Here is a tiny trained network, its code and every weight. The questions are about switching its units off for an input and a target symbol, where a switched-off unit gives its printed mean instead of its output.

import numpy as np


def w(rows, s, z=0):
    codes = np.array(rows[::2]) - 128.0
    scale = np.full(codes.shape[1], s)
    scale[-1] = z or s
    return codes * scale


def softmax(a):
    e = np.exp(a - a.max(-1, keepdims=True))
    return e / e.sum(-1, keepdims=True)


def log_softmax(a):
    a = a - a.max(-1, keepdims=True)
    return a - np.log(np.exp(a).sum(-1, keepdims=True))


def net(x, mask):
    ids = ['αβγδεζηλμξπστφψω'.index(c) for c in x.split()]
    T = len(ids)
    res = E[ids] + P[:T]
    u = 0
    for l in range(3):
        r = res
        for j in range(3):
            rows = slice(3 * j, 3 * j + 3)
            q, k, v = (r @ M[l][rows].T for M in (Q, K, V))
            z = softmax(np.where(np.tri(T) > 0, q @ k.T / 3**0.5, -1e9)) @ v
            o = O[l][rows]
            res = res + np.where(mask[u + j], z, o[:, -1]) @ o[:, :-1]
        u += 3
    return log_softmax(res[-1] @ U[:, :-1].T + U[:, -1])


Q, K, V, O = {}, {}, {}, {}
E = w([
[125,101,96,52],'α',
[127,172,192,183],'β',
[141,112,149,100],'γ',
[112,110,120,89],'δ',
[116,159,135,158],'ε',
[162,113,253,82],'ζ',
[186,168,147,87],'η',
[127,161,147,97],'λ',
[133,63,111,177],'μ',
[91,165,35,141],'ξ',
[205,110,69,182],'π',
[43,153,192,62],'σ',
[216,211,169,155],'τ',
[60,117,133,105],'φ',
[170,120,127,129],'ψ',
[89,207,153,62],'ω',
],0.018)
P = w([
[104,91,91,100],'0',
[114,80,83,141],'1',
[118,76,67,138],'2',
[98,67,52,137],'3',
[88,67,43,106],'4',
[103,53,2,68],'5',
],0.004)
Q[0] = w([
[128,125,161,62],'L0H0',
[106,218,157,75],'L0H0',
[74,181,77,132],'L0H0',
[125,182,225,40],'L0H1',
[75,106,142,83],'L0H1',
[218,2,26,199],'L0H1',
[40,152,160,104],'L0H2',
[106,131,201,71],'L0H2',
[106,206,98,57],'L0H2',
],0.008)
K[0] = w([
[83,182,135,164],'L0H0',
[61,209,122,5],'L0H0',
[169,168,174,98],'L0H0',
[172,102,200,92],'L0H1',
[164,164,152,123],'L0H1',
[63,158,125,170],'L0H1',
[162,164,142,71],'L0H2',
[136,157,195,92],'L0H2',
[50,160,146,100],'L0H2',
],0.011)
V[0] = w([
[58,34,62,130],'L0H0',
[89,145,62,103],'L0H0',
[154,182,58,76],'L0H0',
[185,216,190,131],'L0H1',
[170,112,137,127],'L0H1',
[103,30,225,119],'L0H1',
[109,61,97,67],'L0H2',
[86,64,44,2],'L0H2',
[145,114,80,25],'L0H2',
],0.0087)
O[0] = w([
[152,84,199,220,251],'L0H0',
[143,107,206,190,115],'L0H0',
[145,157,252,177,54],'L0H0',
[188,45,45,165,85],'L0H1',
[140,88,171,60,133],'L0H1',
[208,61,172,72,179],'L0H1',
[136,160,118,216,158],'L0H2',
[127,190,191,237,120],'L0H2',
[109,208,209,253,75],'L0H2',
],0.0066,0.0013)
Q[1] = w([
[160,150,166,35],'L1H0',
[124,29,47,195],'L1H0',
[81,117,215,2],'L1H0',
[71,91,84,90],'L1H1',
[104,30,173,129],'L1H1',
[201,140,191,80],'L1H1',
[64,29,151,111],'L1H2',
[100,113,92,112],'L1H2',
[66,124,184,165],'L1H2',
],0.0083)
K[1] = w([
[15,96,114,212],'L1H0',
[254,99,111,102],'L1H0',
[50,126,115,144],'L1H0',
[167,132,155,168],'L1H1',
[212,74,169,73],'L1H1',
[84,13,174,128],'L1H1',
[165,182,138,68],'L1H2',
[105,164,157,96],'L1H2',
[107,174,83,163],'L1H2',
],0.0083)
V[1] = w([
[99,206,101,118],'L1H0',
[130,129,174,81],'L1H0',
[81,128,117,122],'L1H0',
[250,182,198,121],'L1H1',
[219,165,83,122],'L1H1',
[59,44,96,180],'L1H1',
[170,127,150,128],'L1H2',
[68,91,101,185],'L1H2',
[162,171,87,159],'L1H2',
],0.013)
O[1] = w([
[26,165,68,99,6],'L1H0',
[174,163,140,92,134],'L1H0',
[94,88,142,115,102],'L1H0',
[210,196,103,117,78],'L1H1',
[140,255,90,200,97],'L1H1',
[100,9,155,141,238],'L1H1',
[185,151,94,150,137],'L1H2',
[106,61,102,109,162],'L1H2',
[64,208,32,111,89],'L1H2',
],0.0068,0.0017)
Q[2] = w([
[130,124,142,136],'L2H0',
[123,117,197,159],'L2H0',
[210,85,10,201],'L2H0',
[110,162,171,74],'L2H1',
[129,116,88,93],'L2H1',
[106,113,164,58],'L2H1',
[130,74,132,67],'L2H2',
[155,130,96,160],'L2H2',
[148,118,92,134],'L2H2',
],0.012)
K[2] = w([
[119,102,165,90],'L2H0',
[150,147,108,4],'L2H0',
[245,61,77,92],'L2H0',
[197,111,141,95],'L2H1',
[145,117,130,143],'L2H1',
[254,132,119,79],'L2H1',
[80,112,122,147],'L2H2',
[197,112,120,69],'L2H2',
[253,159,153,134],'L2H2',
],0.008)
V[2] = w([
[67,211,156,111],'L2H0',
[146,114,187,108],'L2H0',
[72,126,138,115],'L2H0',
[231,156,120,93],'L2H1',
[111,212,133,202],'L2H1',
[108,111,185,154],'L2H1',
[108,147,90,68],'L2H2',
[249,98,2,207],'L2H2',
[120,27,21,204],'L2H2',
],0.0079)
O[2] = w([
[225,47,84,124,2],'L2H0',
[129,132,90,2,187],'L2H0',
[199,111,120,191,106],'L2H0',
[149,87,81,209,103],'L2H1',
[113,79,132,104,8],'L2H1',
[67,163,47,178,186],'L2H1',
[112,222,197,78,57],'L2H2',
[148,74,28,243,173],'L2H2',
[204,143,15,227,171],'L2H2',
],0.0044,0.0033)
U = w([
[139,173,232,232,52],'α',
[129,62,2,4,236],'β',
[230,118,186,155,87],'γ',
[124,116,183,177,136],'δ',
[6,118,61,108,106],'ε',
[169,120,104,96,41],'ζ',
[144,197,121,148,88],'η',
[111,196,134,105,123],'λ',
[143,14,137,157,181],'μ',
[95,156,148,184,227],'ξ',
[99,193,105,180,254],'π',
[154,77,146,89,100],'σ',
[124,175,28,81,19],'τ',
[101,85,188,102,40],'φ',
[168,132,95,201,66],'ψ',
[130,137,122,111,104],'ω',
],0.0083,0.0034)

Each question gives the input, a string of symbols that net reads in full, and the target symbol t.
The units are the heads (3 rows each of Q, K, V and O). Each row of codes is followed by its name. A weight is (code - 128) times the scale printed after its matrix; where a second scale follows, it is the last column's (O and U).
mask holds one flag per head, layer by layer. A switched-off head (its flag False) gives its mean, the last column of its rows in O, instead of its output. The means were averaged over made-up inputs and are rounded, as every weight is.
A unit's drop is (log p(t) with every unit on - log p(t) with that unit switched off) / (log p(t) with every unit on - log p(t) with every unit switched off).
The circuit of an input: a set's keep is (log p(t) with only the set's units on - log p(t) with every unit switched off) / (log p(t) with every unit on - log p(t) with every unit switched off). Starting from all 9 units, units are removed one at a time, each time the one whose removal leaves the highest keep (on an exact tie, the one counted first), for as long as the keep stays at least 0.8.
units of the circuit, in order: the units of the circuit, biggest drop first
most important unit: the unit with the biggest drop
which heads matter: for each layer, one digit per head in row order, 1 if its drop is at least 0.15 and else 0, layers parted by /
drop when u is switched off: that unit's drop, to one decimal
input α γ ψ μ μ τ, target μ: units of the circuit, in order => L1H1; L0H0; L1H2
input π β α ζ β σ, target γ: units of the circuit, in order => L0H1; L1H1; L1H2
input β μ τ, target μ: units of the circuit, in order => L1H1; L0H2; L1H0
input τ ξ β α β π, target ε: units of the circuit, in order => L0H1; L1H1
input β β φ, target β: which heads matter => 101 / 000 / 000
input τ ζ π, target γ: units of the circuit, in order => L1H0; L0H1
input β δ γ ξ τ ξ, target ε: which heads matter => 010 / 011 / 000
input μ β ξ, target ε: which heads matter => 000 / 010 / 000
input φ β ε, target β: units of the circuit, in order => L0H2; L0H0
input α β ω ξ ω, target ε: which heads matter => 011 / 101 / 000
input β μ φ, target μ: units of the circuit, in order => L1H1; L0H2; L1H2
input β β λ, target β: which heads matter => 101 / 000 / 000
input α π β σ, target φ: units of the circuit, in order => L2H2; L0H1
input α μ μ α, target μ: most important unit => L0H0
input μ ξ σ, target ε: units of the circuit, in order => L1H0; L0H1
input μ β ζ α ψ π, target γ: units of the circuit, in order => L1H0; L0H1
input β μ α, target μ: units of the circuit, in order => L1H1; L1H0; L0H2; L1H2
input σ β ψ, target β: units of the circuit, in order => L0H2
input ξ μ η, target μ: which heads matter => 100 / 010 / 100
input π ζ μ γ β μ, target γ: most important unit => L1H0
input μ ξ π σ, target ε: units of the circuit, in order => L0H1; L1H0
input β α β ω, target λ: which heads matter => 101 / 100 / 001
input τ β ξ μ μ β, target μ: which heads matter => 001 / 010 / 110
input β β τ, target β: drop when L0H0 is switched off => 0.2
input τ τ π, target π: drop when L0H0 is switched off => 0.5
input ε μ β β ξ π, target ε: drop when L0H1 is switched off => 0.9
